Below is a small trained network, with its code and all its weights. Each question gives an input and a class and asks what happens when units are switched off, that is, made to give their printed mean instead of their output.

import numpy as np


def w(rows, s, z=0):
    codes = np.array(rows[::2]) - 128.0
    scale = np.full(codes.shape[1], s)
    scale[-1] = z or s
    return codes * scale


def f(y):
    return np.maximum(y, 0)


def log_softmax(a):
    a = a - a.max(-1, keepdims=True)
    return a - np.log(np.exp(a).sum(-1, keepdims=True))


def net(x, mask):
    res = np.array(x, float).reshape(1, 6) / 4 @ E
    y = f(res @ A[0][:, :-1].T + A[0][:, -1])
    res = res + np.where(mask, y, B[0][:, -1]) @ B[0][:, :-1]
    return log_softmax(res[-1] @ U[:, :-1].T + U[:, -1])


A, B = {}, {}
E = w([
[133,131,138,173,196,51,42,179,147,122,205,150],'x0',
[195,182,99,148,120,84,147,140,94,153,35,250],'x1',
[110,129,104,192,122,109,215,214,223,188,186,143],'x2',
[126,121,160,82,107,102,131,144,142,135,167,160],'x3',
[134,108,115,132,132,104,132,111,162,112,100,118],'x4',
[136,101,98,84,117,112,134,182,114,155,81,109],'x5',
],0.014)
A[0] = w([
[118,140,100,178,115,138,252,173,195,177,167,116,3],'N0',
[166,161,109,180,102,96,200,147,117,135,114,202,37],'N1',
[136,108,134,135,88,148,187,131,138,102,124,132,117],'N2',
[93,86,144,94,120,169,118,106,130,132,150,83,64],'N3',
[97,139,128,108,78,180,242,92,147,151,116,120,77],'N4',
[79,82,126,142,119,158,171,166,167,116,191,47,26],'N5',
[133,104,148,107,96,192,151,109,133,125,132,116,100],'N6',
[137,134,111,170,178,86,89,191,139,125,174,125,159],'N7',
],0.015,0.003)
B[0] = w([
[99,134,153,32,50,138,103,5,62,43,109,82,253],'N0',
[232,130,123,186,135,179,178,213,163,112,158,166,211],'N1',
[106,141,182,133,161,76,61,150,143,108,202,73,165],'N2',
[195,151,132,132,112,121,181,153,131,81,113,179,191],'N3',
[31,102,108,177,248,90,66,139,138,235,126,130,212],'N4',
[255,154,104,197,150,155,164,207,137,142,105,224,236],'N5',
[70,106,120,89,49,98,126,131,165,140,156,80,173],'N6',
[6,93,119,102,155,103,105,117,139,208,95,68,224],'N7',
],0.009,0.027)
U = w([
[27,151,99,137,196,123,78,171,205,201,122,137,108],'0',
[226,193,87,136,130,173,164,191,183,101,102,214,27],'1',
[135,185,117,2,85,158,76,37,60,31,83,142,250],'2',
],0.0083,0.0011)

Each question gives the input, the list of numbers given to net, and the class t.
The units are the neurons (one row each of A and B). Each row of codes is followed by its name. A weight is (code - 128) times the scale printed after its matrix; where a second scale follows, it is the last column's (A, B and U).
mask holds one flag per neuron, in row order. A switched-off neuron (its flag False) gives its mean, the last column of its row in B, instead of its output. The means were averaged over made-up inputs and are rounded, as every weight is.
A unit's drop is (log p(t) with every unit on - log p(t) with that unit switched off) / (log p(t) with every unit on - log p(t) with every unit switched off).
The circuit of an input: a set's keep is (log p(t) with only the set's units on - log p(t) with every unit switched off) / (log p(t) with every unit on - log p(t) with every unit switched off). Starting from all 8 units, units are removed one at a time, each time the one whose removal leaves the highest keep (on an exact tie, the one counted first), for as long as the keep stays at least 0.8.
circuit, biggest first: the units of the circuit, biggest drop first
k most important neurons: the k neurons with the biggest drops, biggest first
drop when u is switched off: that unit's drop, to one decimal
input [2,5,8,-7,-1,4], class 2: circuit, biggest first -> (N0)
input [8,7,-6,-5,-2,-1], class 0: circuit, biggest first -> (N0 N5)
input [-6,5,-6,7,0,1], class 0: circuit, biggest first -> (N0 N5)
input [-7,-8,-7,0,-2,7], class 1: 4 most important neurons -> (N3 N0 N7 N5)
input [-3,4,6,1,0,8], class 2: 2 most important neurons -> (N0 N5)
input [6,-5,7,3,-1,-3], class 2: 2 most important neurons -> (N0 N4)
input [1,-1,3,-2,-4,6], class 2: 2 most important neurons -> (N4 N1)
input [5,-6,-6,4,8,0], class 1: circuit, biggest first -> (N0 N4)
input [8,8,3,8,0,4], class 0: 3 most important neurons -> (N7 N5 N3)
input [-7,3,-6,-8,3,4], class 0: 2 most important neurons -> (N0 N4)
input [7,5,-5,2,-7,-1], class 0: 2 most important neurons -> (N0 N5)
input [-6,-8,-3,-5,2,-8], class 1: 2 most important neurons -> (N3 N5)
input [-2,4,-3,-2,-3,-8], class 1: 2 most important neurons -> (N0 N7)
input [-2,-5,4,5,1,3], class 1: circuit, biggest first -> (N5)
input [-2,-3,5,-8,-6,4], class 2: 2 most important neurons -> (N0 N1)
input [-8,-1,1,-5,-6,4], class 0: drop when N4 is switched off -> 2.5
input [3,-2,7,2,-4,1], class 2: drop when N0 is switched off -> 1.2
input [-8,4,2,-4,-2,8], class 0: drop when N6 is switched off -> 0.0
